Here is a tiny trained network, its code and every weight. The questions are about switching its units off for an input and a class, where a switched-off unit gives its printed mean instead of its output.

import numpy as np


def w(rows, s, z=0):
    codes = np.array(rows[::2]) - 128.0
    scale = np.full(codes.shape[1], s)
    scale[-1] = z or s
    return codes * scale


def norm(h):
    return h / np.sqrt((h * h).mean(-1, keepdims=True) + 1e-5)


def f(y):
    return y / 2 * (1 + np.tanh(0.7978845608 * (y + 0.044715 * y**3)))


def log_softmax(a):
    a = a - a.max(-1, keepdims=True)
    return a - np.log(np.exp(a).sum(-1, keepdims=True))


def net(x, mask):
    res = np.array(x, float).reshape(1, 7) / 4 @ E
    u = 0
    for l in range(2):
        y = f(norm(res) @ A[l][:, :-1].T + A[l][:, -1])
        res = res + np.where(mask[u : u + 9], y, B[l][:, -1]) @ B[l][:, :-1]
        u += 9
    return log_softmax(norm(res)[-1] @ U[:, :-1].T + U[:, -1])


A, B = {}, {}
E = w([
[64,53,112,37,231],'x0',
[44,78,93,193,215],'x1',
[70,143,3,86,76],'x2',
[149,253,33,75,147],'x3',
[110,107,72,159,65],'x4',
[60,216,179,254,230],'x5',
[229,100,47,75,221],'x6',
],0.0055)
A[0] = w([
[105,93,145,147,96,43],'L0N1',
[102,119,135,149,83,54],'L0N2',
[52,21,97,132,194,31],'L0N3',
[155,55,138,166,79,81],'L0N4',
[44,43,106,125,190,53],'L0N5',
[186,97,58,146,186,3],'L0N6',
[57,217,26,189,56,33],'L0N7',
[160,4,129,202,41,45],'L0N8',
[135,76,129,144,133,138],'L0N9',
],0.013,0.0054)
B[0] = w([
[178,137,114,124,143,131],'L0N1',
[162,171,147,102,182,132],'L0N2',
[52,150,156,39,200,241],'L0N3',
[173,168,192,87,135,180],'L0N4',
[44,132,149,64,176,237],'L0N5',
[175,140,77,132,176,160],'L0N6',
[82,253,59,167,70,254],'L0N7',
[224,172,246,128,99,231],'L0N8',
[138,196,152,110,149,165],'L0N9',
],0.024,0.005)
A[1] = w([
[139,70,113,75,41,3],'L1N1',
[203,107,69,151,213,68],'L1N2',
[130,157,141,124,148,105],'L1N3',
[103,82,167,250,166,128],'L1N4',
[102,121,108,165,162,95],'L1N5',
[114,124,75,117,148,103],'L1N6',
[145,108,119,117,102,86],'L1N7',
[97,145,177,188,162,136],'L1N8',
[146,171,131,95,131,97],'L1N9',
],0.018,0.0038)
B[1] = w([
[132,68,59,39,56,149],'L1N1',
[190,123,56,172,235,201],'L1N2',
[125,88,101,149,131,195],'L1N3',
[43,5,145,217,81,205],'L1N4',
[143,129,202,103,82,158],'L1N5',
[192,155,226,175,137,190],'L1N6',
[139,122,130,86,106,117],'L1N7',
[91,28,118,170,95,255],'L1N8',
[133,78,74,142,127,231],'L1N9',
],0.019,0.0045)
U = w([
[84,248,48,160,67,170],'0',
[20,140,163,13,233,113],'1',
[208,143,45,126,233,107],'2',
[210,155,243,102,88,142],'3',
[178,87,51,17,71,3],'4',
[82,53,136,181,117,189],'5',
],0.015,0.0031)

Each question gives the input, the list of numbers given to net, and the class t.
The units are the neurons (one row each of A and B). Each row of codes is followed by its name. A weight is (code - 128) times the scale printed after its matrix; where a second scale follows, it is the last column's (A, B and U).
mask holds one flag per neuron, layer by layer. A switched-off neuron (its flag False) gives its mean, the last column of its row in B, instead of its output. The means were averaged over made-up inputs and are rounded, as every weight is.
A unit's drop is (log p(t) with every unit on - log p(t) with that unit switched off) / (log p(t) with every unit on - log p(t) with every unit switched off).
The circuit of an input: a set's keep is (log p(t) with only the set's units on - log p(t) with every unit switched off) / (log p(t) with every unit on - log p(t) with every unit switched off). Starting from the 12 units with the biggest drops (on a tie, the unit counted first), units are removed one at a time, each time the one whose removal leaves the highest keep (on an exact tie, the one counted first), for as long as the keep stays at least 0.8.
units of the circuit, in order: the units of the circuit, biggest drop first
most important unit: the unit with the biggest drop
top k neurons: the k neurons with the biggest drops, biggest first
k most important neurons of layer l: the k neurons of layer l with the biggest drops, biggest first
drop of u: that unit's drop, to one decimal
input [0,0,7,6,1,-6,5], class 2: most important unit	L0N6
input [1,-3,-7,1,-3,-7,4], class 4: 3 most important neurons of layer 0	(L0N2 L0N1 L0N3)
input [-4,-2,6,5,-4,-6,7], class 2: top 3 neurons	(L1N2 L0N6 L0N8)
input [1,-7,-4,2,5,4,1], class 5: 2 most important neurons of layer 0	(L0N7 L0N3)
input [-1,-4,2,1,3,-6,8], class 2: 2 most important neurons of layer 0	(L0N6 L0N8)
input [3,5,-6,5,-4,-1,7], class 2: top 2 neurons	(L0N6 L1N2)
input [-6,-2,-4,7,2,-6,1], class 4: top 2 neurons	(L0N7 L1N1)
input [-3,1,-8,0,2,2,5], class 5: 2 most important neurons of layer 1	(L1N4 L1N8)
input [-7,-7,1,8,-4,-8,3], class 4: top 2 neurons	(L0N7 L1N1)
input [5,-1,6,-3,-7,-8,8], class 2: 2 most important neurons of layer 1	(L1N2 L1N6)
input [6,-4,-1,2,-1,-2,-4], class 4: top 2 neurons	(L0N3 L0N7)
input [-5,8,2,-4,0,-7,7], class 3: drop of L0N8	0.7
input [5,2,-8,5,5,5,-2], class 5: drop of L1N4	0.1
input [-2,4,3,2,-6,6,-3], class 0: units of the circuit, in order	(L0N7)
input [-2,-2,-8,0,3,5,-3], class 5: drop of L1N4	0.0
